Moves between units:
state | zu ki gi ni bu pu li
Sop | Zan Vav Tik Veg . . .
Vab | . Vef . Lel Dud . Teb
Dud | Fes Dit Doz Fer Vab Mem Mam
Mur | Fod Nud Kag Lib Ter Vaf Sos
Led | Teb Fel . Zaz Tik . .
Las | . . Vef Sos Pes . Lib
Duf | . . . Kig Dor Vef Fum
Pes | Kib Doz Dit Nal Las Zin Muk
Kig | Buk Dun Ven Duf Gol Gud Fud
Mam | Tik Buz Zan Kop Teb Rom Dud
Ven | . . Kig . Bav Sos Vaf
Puf | Gud Bog Per Nit Tos Buk Fim
Lor | Rul Zuk Por Vub Dis Zet Vel
Bez | Bip Rol Rav . . Veg .
Doz | . Pes Dud Ker . . Zan
Teb | Led Nop Zep Tur Mam Bam Vab
Dil | Rav Ris Bip Rom Gel Kop Kab
Fes | Dud Dig . Kud . . Tik
Dom | Veg Ter Kop Zan Nud Bip Ker
Rav | Dil Vub Bez Zuk Nug Bod Pur
Vef | Nit Vab Las Gud Dit Duf Nop
Bam | . Fum . Gel Rom Teb .
Ter | Taf Dom Tem Muk Mur Vop Nal
Pur | Kab Teg . . . Kud Rav
Zaz | Tur Fim Bok Led Bod Nug Bog
Vop | Rol Bip Ris Fop Vaf Ter Bav
Rom | Zuk Rul Ges Dil Bam Mam Mem
Fel | Nop Led Pel Fim Zet Dis Nit
Buf | . Bav Kab . . Ker Bip
Bok | Nud Fod Zaz . Veg . .
Fer | Kud Daf Ker Dud Lel Kab Kop
Zin | . . Dor Bav . Pes Fop
Zan | Sop Muk Mam Dom Zep Ges Doz
Liv | . . Fum Vaf Fop Lib .
Tik | Mam Zet Sop Bod Led Zuk Fes
Rul | Lor Rom Fop Ris Fum Buz Dor
Fum | Dis Bam Liv Fud Rul Nop Duf
Buz | Zet Mam Muk Tem Nop Rul Dit
Vub | Ris Rav Rol Lor Geg Som Teg
Sus | Nal Zol Tos Kib Per Vap Taf
Tem | Som Kop Ter Buz Kag Ris Daf
Fet | . Vaf Gel . Bip Nud .
Por | Fop . Lor Rol . Vav .
Lel | Bog Gud Mig Vab Fer Dun Tur
Zet | Buz Tik Vav Som Fel Lor Dig
Muk | Vav Zan Buz Ter Lib Fop Pes
Dig | Dit Fes Kib Tos Nit Vel Zet
Fim | Kag Zaz Fod Fel Som Geg Puf
Buk | Kig . . . Teg Puf Geg
Mig | . Sos Lel . Ker . Nud
Kop | Bod Tem Dom Mam Tur Dil Fer
Vav | Muk Sop Zet Taf Pel Por Kib
Zuk | Rom Lor . Rav . Tik .
Vaf | Sek Fet Fud Liv Vop Mur Ven
Gol | Teg Kab Bav Dor Kig Daf Ris
Dis | Fum . . Geg Lor Fel .
Bog | Lel Puf . . Kud . Zaz
Fud | Geg Gel Vaf Fum Ris Kag Kig
Veg | Dom Taf Bod Sop Bok Bez Zol
Fod | Mur Bok Fim Pel Taf Sek Per
Kib | Pes . Dig Sus . . Vav
Ris | Vub Dil Vop Rul Fud Tem Gol
Pel | Lib . Fel Fod Vav . .
Kag | Fim Tur Mur Nop Tem Fud Gud
Gud | Puf Lel Sos Vef Daf Kig Kag
Per | Sos . Puf . Sus . Fod
Tur | Zaz Kag Nud Teb Kop Gel Lel
Zep | . Lib Teb Nud Zan . .
Dun | . Kig . . Kab Lel Gel
Teg | Gol Pur Vap Vel Buk Tos Vub
Kab | Pur Gol Buf Mem Dun Fer Dil
Kud | Fer Tos Zol Fes Bog Pur Bod
Nit | Vef . . Puf Dig . Fel
Lib | Pel Zep Nop Mur Muk Liv Las
Vel | Dor . . Teg . Dig Lor
Som | Tem Bod Taf Zet Fim Vub Tos
Tos | Daf Kud Sus Dig Puf Teg Som
Mem | . Dor . Kab . Dud Rom
Daf | Tos Fer Nal Dit Gud Gol Tem
Sek | Vaf . Geg . Rol Fod .
Sos | Per Mig Gud Las Nal Ven Mur
Nud | Bok Mur Tur Zep Dom Fet Mig
Vap | Bav . Teg . . Sus Rol
Zol | Ker Sus Kud . . . Veg
Bav | Vap Buf Gol Zin Ven Nal Vop
Nug | Gel Geg . . Rav Zaz .
Fop | Por Ges Rul Vop Liv Muk Zin
Gel | Nug Fud Fet Bam Dil Tur Dun
Taf | Ter Veg Som Vav Fod Rol Sus
Rol | Vop Bez Vub Por Sek Taf Vap
Ges | . Fop Rom Bip . Zan .
Ker | Zol Nal Fer Doz Mig Buf Dom
Nal | Sus Ker Daf Pes Sos Bav Ter
Nop | Fel Teb Lib Kag Buz Fum Vef
Bip | Bez Vop Dil Ges Fet Dom Buf
Dor | Vel Mem Zin Gol Duf Dit Rul
Geg | Fud Nug Sek Dis Vub Fim Buk
Bod | Kop Som Veg Tik Zaz Rav Kud
Dit | Dig Dud Pes Daf Vef Dor Buz

The rows follow the links: the fewer symbols apart two units are, the more alike their rows tend to be.

Each row is also shifted at random along 7 hidden directions that mean nothing.

Some units, each with a row of numbers:
Lor	[10,11,30,-5,3,-15,-3,14,-9,-23,4,-10,-19,-7,-4,-3,2,6,-10,18,0,-6,12,-7,2,-1,-8,-16,-12,-10,9,13,-8,-16,-18,-1,5,7,-2,8,8,4,-2,-5,-22,-10,15]
Zaz	[-12,6,-12,-19,0,-3,3,5,7,-5,-3,-5,7,-2,16,17,-14,-6,13,3,7,-9,-8,20,-20,1,-25,10,1,4,2,-4,12,-3,-25,8,4,5,-6,13,1,-6,6,11,0,-26,22]
Zuk	[-26,6,17,-19,1,-18,-6,10,-12,-16,8,-21,-12,-4,-2,2,-1,5,-3,24,6,-9,6,3,-7,-2,-8,2,-7,-6,8,2,-10,-15,-9,-2,7,6,0,12,10,-12,-4,0,4,-18,18]
Rol	[12,10,6,18,12,-11,1,3,-6,6,-7,11,-18,-5,-6,-2,-8,0,-16,21,-7,-9,12,-6,2,3,-7,-8,-7,3,-15,10,3,4,-18,-2,-11,10,-16,-12,-5,14,13,-8,-15,22,-11]
Kig	[-9,-8,0,-1,-19,6,-4,6,1,-13,6,-15,0,-7,-1,-9,10,8,1,-5,27,14,0,-3,-5,1,25,-12,5,-7,10,-5,10,-11,-1,3,11,-4,3,-5,-4,22,1,-12,-9,-2,5]
Kop	[-47,-1,-2,2,3,-7,-7,6,12,0,2,-18,3,13,16,4,-5,-2,6,-7,-1,-7,6,21,-12,-8,-13,7,3,-8,2,-21,-7,-6,-4,-11,-6,7,10,14,9,-14,3,6,14,-10,24]
Taf	[5,12,-16,-7,4,-2,6,8,8,-5,-24,18,4,-13,-6,12,-7,-1,-2,-2,-5,-7,-20,5,-3,3,-27,7,16,17,-8,3,30,6,-5,12,-6,-9,-10,10,-2,1,9,12,-22,-14,10]
Dom	[49,4,9,11,3,-20,7,-6,0,-4,-3,10,-12,1,3,-9,-2,-5,3,9,-6,-5,25,5,-4,2,-19,-2,-19,-12,-14,-10,-36,1,4,-16,-24,-1,-6,0,12,4,-15,16,-11,11,16]
Ges	[-7,0,-5,-12,-7,-24,4,9,5,1,-15,14,-24,-3,-13,-24,-2,12,-8,27,17,1,7,-6,-6,-4,14,2,-2,11,-19,1,13,-17,6,-3,1,-14,3,4,7,18,-17,-14,-12,-4,-1]
Dig	[27,6,26,13,9,10,2,8,-23,4,8,-5,-6,5,0,0,-1,-4,3,-4,-30,9,27,-16,10,8,8,-11,-26,-14,8,32,-22,8,-10,-7,0,8,3,-18,-12,-4,0,-14,-4,17,-20]
Pes	[-16,-8,0,7,6,13,2,-6,-5,9,3,5,7,8,-14,-6,11,-2,-2,-14,-13,11,-10,-5,17,1,8,6,-3,-2,-5,-3,-21,9,22,-3,-4,-4,8,-10,-3,-14,-6,-3,19,14,-18]
Nud	[-29,-9,-24,-2,2,-6,-4,-5,17,-9,-2,1,11,4,13,-2,-5,-7,8,-2,-10,-5,13,12,-11,5,-6,15,-7,-11,-2,12,-3,-4,3,-15,-19,-2,-16,4,11,-2,2,13,-8,-7,20]
Fod	[-29,8,2,-16,6,-4,11,8,-2,-15,-8,7,-14,-15,-6,-1,2,-3,-8,2,15,-5,19,-23,-5,4,0,-10,-8,-12,-6,8,-21,-10,-14,-3,-7,9,-12,6,0,12,-18,9,-2,-5,0]
Gud	[-30,-12,-10,1,-15,10,5,9,4,1,2,-10,4,3,9,-5,0,-2,13,-14,14,17,3,14,-4,6,11,7,3,0,0,4,7,1,-19,0,11,6,4,-4,-5,22,11,-20,4,-3,0]
Rom	[4,5,12,14,4,-9,-11,-6,0,3,4,-7,-2,5,-4,-10,5,9,-5,6,3,-5,8,-15,5,-16,12,-14,3,-2,12,-9,6,-5,30,0,6,-8,14,5,6,-9,-14,3,-7,2,-3]
Nop	[-11,1,17,15,2,2,3,3,5,-10,11,3,5,8,2,-10,8,5,4,-6,5,-7,15,-13,12,-10,10,-16,-10,-7,14,4,-7,-4,9,-3,7,-5,11,6,4,16,-15,6,-25,-3,1]
Sop	[5,8,11,14,5,-7,4,0,-9,9,-8,19,-7,-1,0,4,-12,4,2,22,-25,-5,3,6,0,1,-20,-3,-11,19,-13,11,15,9,-4,3,-2,-6,-5,-8,-2,7,0,-1,-23,4,-12]
Dit	[-29,-2,15,17,-6,15,-7,-4,-5,6,13,-10,15,11,-1,0,9,3,9,-20,-18,11,-6,9,13,-1,3,-2,5,-3,13,-6,1,12,9,0,9,-5,17,-8,-3,-6,11,-6,2,10,-4]
Led	[51,10,18,-1,2,-3,12,-2,-8,0,7,10,0,0,8,11,-11,-2,11,15,0,-13,2,2,-2,-12,-15,-14,-12,12,9,-3,-1,4,-3,13,7,-6,10,4,-4,5,-12,14,-16,-8,-3]
Vaf	[2,-11,-39,-29,14,-4,0,2,25,7,-17,10,6,10,-3,-6,2,-6,-13,5,11,-13,-10,7,-3,1,10,25,12,-7,-17,-2,-16,-4,-11,-12,-19,19,-21,21,6,-15,1,0,48,-21,9]
Fim	[-31,11,6,25,10,5,0,12,2,11,-8,3,1,-1,8,5,-14,-1,1,2,-1,-5,17,-7,-7,-1,4,-24,-3,9,9,16,34,6,-19,9,8,8,1,-6,-16,23,11,-11,-28,5,-15]
Vub	[14,1,-8,3,24,-9,-11,22,2,12,-11,-10,-4,12,7,3,-14,-4,-5,14,-20,-11,16,9,-7,4,-7,10,-8,-10,-5,28,4,1,-38,-12,-8,33,-25,5,-10,-9,23,-21,14,-1,-4]
Kud	[32,-3,-3,-13,-7,-2,5,12,-14,0,-4,-7,-9,-4,6,12,-9,-10,14,-4,-1,13,-3,10,-12,7,-14,14,-4,3,-2,-1,1,3,-18,3,5,2,0,0,0,-8,3,-9,14,-8,1]
Pur	[-25,2,4,9,-9,2,-19,-5,-12,-1,8,-17,1,-12,2,11,-5,2,1,-1,-7,11,-5,1,-12,7,2,-2,10,6,14,7,37,2,8,4,12,-5,3,-20,-12,-8,21,-4,-10,9,-8]
Fop	[-8,1,11,4,-6,-17,7,-3,1,-1,0,8,-11,10,-8,-9,5,11,-11,25,6,-10,-8,15,13,-8,-4,0,0,0,-18,-16,-21,1,-12,-3,-9,8,0,7,13,17,2,-3,1,4,15]
Vef	[-14,-6,1,7,-17,17,3,-1,1,4,10,-4,16,8,6,0,6,2,14,-10,0,8,-15,18,12,-2,7,2,2,6,6,-2,11,8,-1,12,15,-7,9,-3,-2,15,6,-6,-8,-3,0]
Mem	[-8,-8,-3,2,-6,8,-24,-12,0,-18,13,-22,15,-2,2,-5,12,2,1,-7,-16,8,-10,-1,4,3,7,13,4,-7,19,17,19,-7,32,-6,6,-21,3,-8,4,-29,6,4,-11,-6,7]
Dun	[54,-13,-5,6,1,7,-16,-16,-2,-6,17,-15,11,2,7,-4,9,-8,1,-9,-11,9,24,-15,-2,6,17,-2,-11,-21,16,20,-13,-3,21,-14,-7,-2,-6,-16,0,-17,-7,2,3,7,-10]
Geg	[-21,0,-5,-7,30,-4,-10,17,3,12,1,-12,-8,10,6,-2,-9,-6,-8,10,2,-14,34,-18,-9,1,16,-9,-17,-19,1,31,-14,-4,-24,-13,-3,33,-20,-1,-11,-6,6,-19,29,2,-16]
Mur	[-12,-6,-19,-3,3,-1,10,-2,18,4,-9,14,7,16,9,1,-5,-8,1,1,2,-11,-3,24,0,1,-15,12,0,0,-18,-9,-14,3,-20,-5,-19,15,-11,12,6,11,8,6,10,-3,14]
Buk	[15,-1,-12,-13,-17,8,3,-2,-1,-15,6,-14,13,-7,5,18,0,-5,4,1,8,-1,-33,26,-5,9,-14,11,16,9,5,0,19,6,-26,15,11,4,-9,-2,-3,7,29,3,-4,-18,20]
Veg	[-16,7,22,16,2,-17,0,10,-13,-13,-1,4,-24,-14,1,-7,-11,-2,-3,16,-17,3,46,-13,-14,10,-9,-17,-27,-8,0,21,-8,-8,-6,-12,-13,3,-13,-15,2,14,-12,3,-37,18,-5]
Muk	[-6,2,-2,0,2,-3,10,1,10,1,-12,20,2,4,-7,-11,5,1,0,2,-8,-5,-9,7,11,-4,-7,7,1,7,-14,-8,-5,-1,4,0,-5,-9,4,15,9,4,-4,2,-8,-6,10]

From each start, follow one symbol. Which unit do you reach?
Answer with the unit's name.
start [25,-8,-4,8,-8,5,5,-13,-2,13,-3,5,1,6,-6,1,8,4,-6,1,3,5,-21,12,10,7,0,12,14,5,-15,-23,-6,12,-3,3,-4,5,3,-8,0,2,16,-5,11,19,-4]
ki -> Buf
start [0,5,-4,18,17,1,-10,-18,3,-1,3,7,9,7,8,13,-1,-5,-13,13,-22,-18,4,2,6,7,-13,-5,-5,-7,-4,20,-3,13,-12,-8,-17,17,-29,-14,-6,-8,24,11,-7,9,-6]
bu -> Rol
start [-3,-5,-3,6,-5,8,2,-2,-1,29,-4,-6,0,6,-6,4,3,10,-6,-10,26,9,-31,9,5,-5,12,5,30,11,-2,-40,11,13,-1,12,13,5,23,1,-7,6,13,-13,38,12,-12]
bu -> Kig
start [24,0,-19,-23,5,-4,2,17,18,-6,-9,7,-1,0,1,-18,-3,1,13,-1,14,1,14,-12,-7,-9,17,2,-12,3,1,15,13,-21,11,-3,7,-18,3,20,6,2,-31,-3,0,-31,7]
li -> Vab
start [33,7,6,-24,-8,-10,7,7,2,-29,9,-5,0,-5,5,10,1,1,0,19,11,-20,-15,15,1,-1,-16,1,-1,-2,5,6,2,-10,-24,10,5,-1,-11,18,11,9,4,11,-22,-35,32]
bu -> Lor
start [-9,1,-8,-15,18,0,-12,7,11,9,-2,-3,9,7,-2,-11,2,2,4,-19,0,-4,7,-18,-3,-13,15,9,4,-4,12,-5,-3,-13,30,-4,4,-13,13,27,2,-31,-24,4,22,-17,0]
li -> Dud
start [20,0,-6,12,7,-12,-8,-12,11,-2,-3,11,-7,-1,-2,-16,2,1,-8,14,4,-2,30,-19,-6,-1,16,-12,-7,-3,-4,10,0,-9,18,-10,-12,-3,-12,-10,-1,12,-17,4,-12,15,-16]
pu -> Nud
start [13,-1,-14,-23,-15,2,13,13,-8,2,-7,-1,-4,-16,4,6,-11,-7,9,-3,23,15,-8,-4,-16,3,6,1,7,20,0,-2,19,-6,-11,18,19,-10,6,-1,-5,10,-8,-9,10,-15,-7]
ki -> Puf
start [-9,-7,8,19,-7,6,-14,-3,-6,3,14,-12,11,12,5,-1,3,-1,15,-7,-29,11,7,12,3,-3,2,6,-13,-8,11,11,4,7,13,-6,5,-10,10,-18,0,-8,6,-7,-13,12,-2]
ki -> Dit
start [-24,-5,-12,-6,-3,-10,16,3,10,18,-10,18,-3,12,-8,-9,0,10,-7,24,24,-13,-20,14,7,-5,14,4,9,11,-24,-18,0,2,-18,6,3,7,2,10,1,29,-1,-13,16,-2,-10]
bu -> Fop
start [-10,5,-17,12,15,-6,-12,-5,1,20,-19,11,-2,-5,-3,6,-18,1,-7,14,-13,-8,-9,-2,-5,4,-11,-1,11,22,-9,12,42,4,3,5,-2,-1,-14,-8,-9,-4,15,-3,-13,9,-17]
zu -> Bip
start [-11,5,25,1,1,5,-5,-7,-24,-3,19,-13,-3,-8,0,9,-1,0,7,-7,-8,8,6,-14,1,0,-1,-10,-9,-3,14,0,-9,1,16,8,12,-6,15,-13,-2,-14,-8,5,-3,10,-13]
zu -> Dud
start [9,-1,-20,8,5,-16,-12,8,16,4,-22,12,-11,1,-10,-20,-6,6,-9,15,-3,5,20,-10,-8,3,16,6,-5,6,-11,23,30,-12,13,-14,-11,-12,-13,-2,1,4,-2,-15,-16,7,-10]
zu -> Bez
